Both labels of each row:
[-75,9,3,-3,-8,19,6,17,-11,3,5,-2,0,-10,21,13,2]  LS & R
[-75,3,-8,-11,-25,-7,6,16,4,-5,4,-28,12,-4,11,19,-12]  QP & D
[-53,13,-16,-17,-14,19,26,6,7,-12,-5,-2,8,-11,10,-5,-14]  LS & R
[-75,9,-5,3,-8,-9,16,23,4,6,6,-4,47,15,7,30,-7]  QP & R
[-27,16,4,16,13,-2,5,-5,1,7,7,-7,-5,-47,33,-13,-10]  Rr & R
[-1,-11,-1,1,1,-15,-3,16,-17,-12,5,15,3,10,8,3,-7]  PQ & H
[-1,-21,-8,1,-22,-13,-3,20,-10,1,4,-9,-16,24,13,-11,0]  PQ & R
[-42,-12,-5,-15,-1,-11,-3,-5,29,-14,17,-44,-6,4,23,1,-9]  PQ & D
[-38,-4,-5,0,-37,0,1,30,-5,0,2,-6,-8,11,15,2,5]  PQ & R
[-18,2,10,8,23,-24,3,-13,-5,-4,-5,3,0,-5,14,7,-5]  PQ & H
[-25,-9,15,-4,-21,-16,8,23,-5,12,15,-22,-13,12,10,-5,-11]  PQ & R
[-42,-35,6,4,-2,-4,9,29,4,6,11,-8,-6,6,4,2,-8]  PQ & R
[-33,5,17,-14,7,18,-4,7,-1,7,-5,0,3,-26,7,-17,3]  LS & R
[6,-9,-2,-21,-20,10,-11,-5,27,-21,-18,-29,8,20,16,-11,7]  QP & D
[-35,-10,7,-4,1,-11,26,6,-12,2,0,5,-15,4,-2,20,-9]  PQ & H
[-21,5,4,4,17,-6,20,3,-14,-2,-5,5,-10,-6,26,-4,-9]  PQ & H
[-29,-14,-7,-5,-14,-13,15,-14,1,-17,4,2,-4,-5,13,6,-4]  PQ & H
[1,-6,-7,11,-3,-12,-13,1,-3,-4,2,-21,-4,-5,19,-13,16]  PQ & R
[-19,-11,-10,-6,-4,-6,12,-3,-13,18,5,-8,-2,-24,3,-22,-20]  PQ & R
[-24,-7,-10,19,7,-29,4,0,-1,0,12,8,-4,5,6,23,-13]  PQ & H
[-16,-11,-22,17,-19,-4,-4,-14,3,-12,-4,-14,0,29,12,-23,-1]  PQ & D
[-17,-12,-4,-8,-18,-25,1,22,7,-1,13,-26,-12,14,26,-3,6]  PQ & R
[-75,-1,-2,2,-8,-9,9,19,-9,1,14,6,24,5,6,47,-13]  QP & H
[-42,-4,-4,6,-4,-8,3,25,-18,15,-1,-7,4,3,15,22,-8]  QP & H
[-1,-24,-10,-4,3,-11,-6,-3,0,-9,-2,-24,-7,27,17,5,-10]  PQ & D
[-30,-13,-4,3,-13,-7,-3,11,-16,-4,-2,4,13,14,13,14,-5]  QP & H
[-29,3,4,-3,-19,-3,3,21,-6,-12,1,16,9,9,7,1,-8]  QP & R
[-29,7,-4,6,20,-2,-5,-5,12,3,11,-9,-5,-32,10,-24,-6]  Rr & R
[-24,13,6,0,-8,-17,-7,20,-21,3,2,23,3,6,18,-9,0]  PQ & H
[-60,-5,-6,1,-4,29,9,2,-6,0,-5,-7,16,-9,13,-15,-3]  PQ & D
[-50,-13,-14,1,12,-12,13,0,4,-7,-2,5,5,14,0,25,-15]  PQ & H
[-29,0,-9,0,10,0,3,4,7,-10,2,8,7,-1,7,34,0]  PQ & H
[-53,-19,-8,-1,-11,-46,13,1,5,0,10,-12,-30,11,11,-10,-20]  PQ & D
[-75,3,-19,14,16,11,9,-4,15,-13,11,-12,-12,-24,13,25,-6]  FF & D
[-13,15,5,-21,-7,11,-14,-12,29,6,2,-3,4,-2,-6,18,-12]  LS & D
[-54,-14,-9,7,-9,-4,18,13,0,-2,-5,-20,10,24,-10,13,-8]  QP & D
[32,-22,3,14,6,-15,-2,-41,-8,-8,-9,4,3,45,18,2,-10]  PQ & H
[-48,38,2,6,5,4,-3,-3,1,-9,11,-11,0,-30,26,3,13]  Rr & R
[10,-11,-9,-3,-4,-5,2,-3,-15,8,2,2,-24,11,7,-9,-5]  PQ & H
[0,-5,1,10,-7,-24,0,4,-16,8,4,12,-3,9,4,20,0]  PQ & H
[4,-33,5,16,-1,-8,6,7,0,-7,-19,-16,6,46,1,1,-5]  PQ & D
[-30,-1,24,2,-11,-10,1,-8,9,11,16,-12,-20,5,-6,7,-6]  PQ & R
[-2,19,-5,13,17,-1,16,1,-8,-6,0,10,-2,-33,21,-15,10]  Rr & H
[-36,-5,12,-4,-5,4,8,10,-18,-7,-19,13,4,16,-7,-9,-5]  PQ & H
[-30,9,-9,-9,-7,13,5,11,0,-2,15,28,3,-19,2,-7,4]  LS & R

Two labels a row:
[-4,-9,8,19,-6,39,0,7,33,-20,-8,-17,-16,22,15,7,2]  Y & U
[-1,-12,-22,21,-5,36,-27,0,14,-8,0,-7,-12,29,18,6,-3]  Y & N
[11,-5,-8,38,-7,57,-29,6,25,-16,-4,-14,-14,38,-6,0,2]  Z & X
[-2,-12,15,20,-8,42,5,8,38,-18,-3,-5,-10,18,-1,7,-8]  Y & U
[5,-4,-10,20,-10,28,-25,8,-1,-17,-10,-12,-13,34,1,9,-2]  Y & N
[6,-22,0,23,-4,81,18,0,53,-30,-1,-11,-17,21,-13,-1,12]  P & S
[-4,-6,40,34,5,48,9,0,67,-28,-3,-39,22,15,-7,-5,-4]  Z & U
[9,-11,6,5,1,33,-8,9,17,-8,-11,-10,-9,30,3,2,-1]  Y & M
[-4,-3,16,23,4,49,9,3,43,-18,-13,-12,-9,17,8,9,-6]  Y & U
[-3,-18,11,23,-9,55,-17,5,60,-15,8,-6,-9,20,-2,4,7]  Y & U
[9,-7,-6,30,-14,58,-1,13,12,-15,2,-21,-7,39,-6,0,2]  Z & M
[-4,4,18,43,-2,60,6,6,62,-26,4,-19,-13,29,-10,-5,4]  Z & U
[4,-5,16,23,-15,52,-8,8,72,-14,2,-15,-15,15,10,-4,-2]  Y & U
[0,-9,26,19,-6,45,7,11,50,-20,-7,-9,-12,32,1,1,0]  Y & U

Two labels a row:
[-2,-8,0,-9,-4,6,-3,7,-6,-1,10,-14,13,-1,9,9,0]  (70) & L
[0,-5,-9,1,1,2,-23,-1,-4,13,-8,-13,5,9,6,-1,-1]  (63) & L
[-3,-1,-2,-3,-14,2,-7,3,1,5,6,-20,14,6,12,8,0]  (59) & L
[0,-2,-3,-15,-8,1,-5,-4,-2,11,7,-13,12,-4,4,8,4]  (59) & L
[2,0,-8,-7,-5,-6,-4,-1,0,6,-4,-22,14,2,8,4,9]  (70) & L
[4,0,-5,4,0,16,-8,0,-3,-4,-6,-6,7,18,6,-4,0]  (63) & L
[2,3,9,5,2,-17,-20,-4,-3,13,-8,-1,-8,19,-1,-10,-2]  (63) & L
[-2,-5,0,-4,-8,-4,-4,6,-5,-2,9,-10,12,5,2,10,-9]  (70) & L
[-17,-17,16,0,-3,9,-8,8,9,-15,13,-2,-1,6,-2,4,-9]  (70) & L
[-4,-3,-3,-8,-9,-5,-5,5,4,3,5,-20,21,1,0,11,-2]  (59) & L
[-2,-15,6,-10,-4,2,-6,3,4,-5,13,-12,9,3,2,11,0]  (59) & L
[-3,-5,7,-3,-2,7,-10,4,2,4,16,-10,12,12,1,5,-2]  (70) & L
[-4,1,3,-10,-3,1,-1,7,4,-7,9,-7,9,-12,-2,11,-11]  (59) & L
[0,-6,-2,-11,-12,-3,-4,0,2,-1,7,-25,17,-1,9,9,3]  (70) & L
[3,-1,-1,1,-2,-12,-15,2,-10,16,-3,-18,4,12,5,0,2]  (63) & L

Two labels a row:
[43,-9,19,-3,0,6,-10,-6,-1,-10,15,3,20,-4,-7,25,5]  DH & <87>
[-3,-7,19,4,2,7,-9,8,12,-1,1,-8,14,17,-10,38,-2]  DH & <86>
[5,-5,12,4,-7,-2,-21,-5,3,32,-14,-5,6,-5,21,35,-1]  DH & <90>
[21,-12,26,-1,-9,-1,-33,10,22,-28,7,-4,13,-18,1,31,16]  GT & <87>
[19,-20,6,-7,-7,5,-10,1,14,-2,30,-10,14,-8,-8,48,1]  DH & <87>
[-23,-14,25,0,0,7,-46,17,31,-24,-14,-2,-15,16,10,32,2]  DH & <86>
[34,-1,-10,8,4,-5,13,-21,-5,13,-15,-6,18,-18,3,26,-9]  DH & <90>
[22,-13,-19,7,4,-6,-21,-13,9,15,-21,-18,10,9,6,36,-8]  DH & <90>
[3,-7,-17,3,-2,-33,8,-14,-6,38,11,-6,31,4,8,32,-7]  QC & <90>
[29,0,7,0,4,1,-15,-4,0,-11,-2,-10,10,-19,0,27,-13]  GT & <87>
[36,-3,9,15,15,-12,-33,-8,1,27,-34,-3,6,-16,-5,21,-9]  GT & <90>
[26,-8,-9,2,8,0,-3,-16,3,17,-22,-5,22,6,5,37,-9]  DH & <90>
[18,-2,9,-7,7,0,10,-14,-4,-22,-22,-7,19,10,9,9,-10]  QC & <86>
[17,-4,-18,3,-8,-4,2,-12,-4,25,-21,-6,15,-8,2,25,1]  DH & <90>
[6,-7,23,-6,4,6,-17,0,16,-25,-9,5,1,5,8,37,1]  DH & <86>
[43,1,19,-13,5,11,-28,15,17,-14,-3,-6,17,10,-4,19,10]  GT & <87>
[12,-5,6,1,16,10,-19,-6,7,1,-35,-13,17,12,26,19,-1]  DH & <86>
[-5,-11,8,-9,9,4,-24,-11,13,16,10,-14,20,-10,-5,8,-8]  GT & <90>
[6,1,-37,15,-1,-4,-2,-9,-6,18,-28,-7,12,1,-2,12,-10]  DH & <90>
[39,-6,-2,6,6,-1,-19,-5,7,2,-32,-8,15,-12,4,27,-1]  GT & <90>
[25,-4,-21,-7,2,-15,-11,2,-3,26,-12,-9,22,-7,15,18,-8]  GT & <90>
[6,-1,15,-7,8,0,4,-7,-2,1,-26,-1,19,8,10,19,1]  DH & <86>
[18,-7,10,7,7,-6,-12,-10,7,6,-5,-14,19,-15,7,28,-16]  QC & <90>
[9,1,-3,8,6,-6,-9,-7,-10,35,-10,-7,27,-2,9,12,-9]  GT & <90>
[28,-16,5,-2,4,0,6,-11,2,9,9,1,3,-7,1,22,-8]  DH & <87>
[30,-7,-5,9,4,10,-12,-8,-7,31,-13,-7,24,-15,-1,38,-9]  DH & <90>
[6,-11,4,6,9,3,-21,-7,20,7,-6,-5,0,-11,-5,35,-4]  DH & <90>
[12,-8,22,4,13,-16,-17,-3,11,1,-1,3,16,1,3,17,4]  GT & <90>
[41,3,-6,-7,1,-6,-23,-3,2,22,-19,-16,20,2,10,14,-2]  GT & <90>
[-2,-13,-11,-3,8,10,-14,-1,17,-17,-18,-16,9,11,2,11,-3]  DH & <86>
[12,0,32,3,-8,18,17,-18,-6,-2,11,1,4,11,-5,37,-2]  DH & <87>
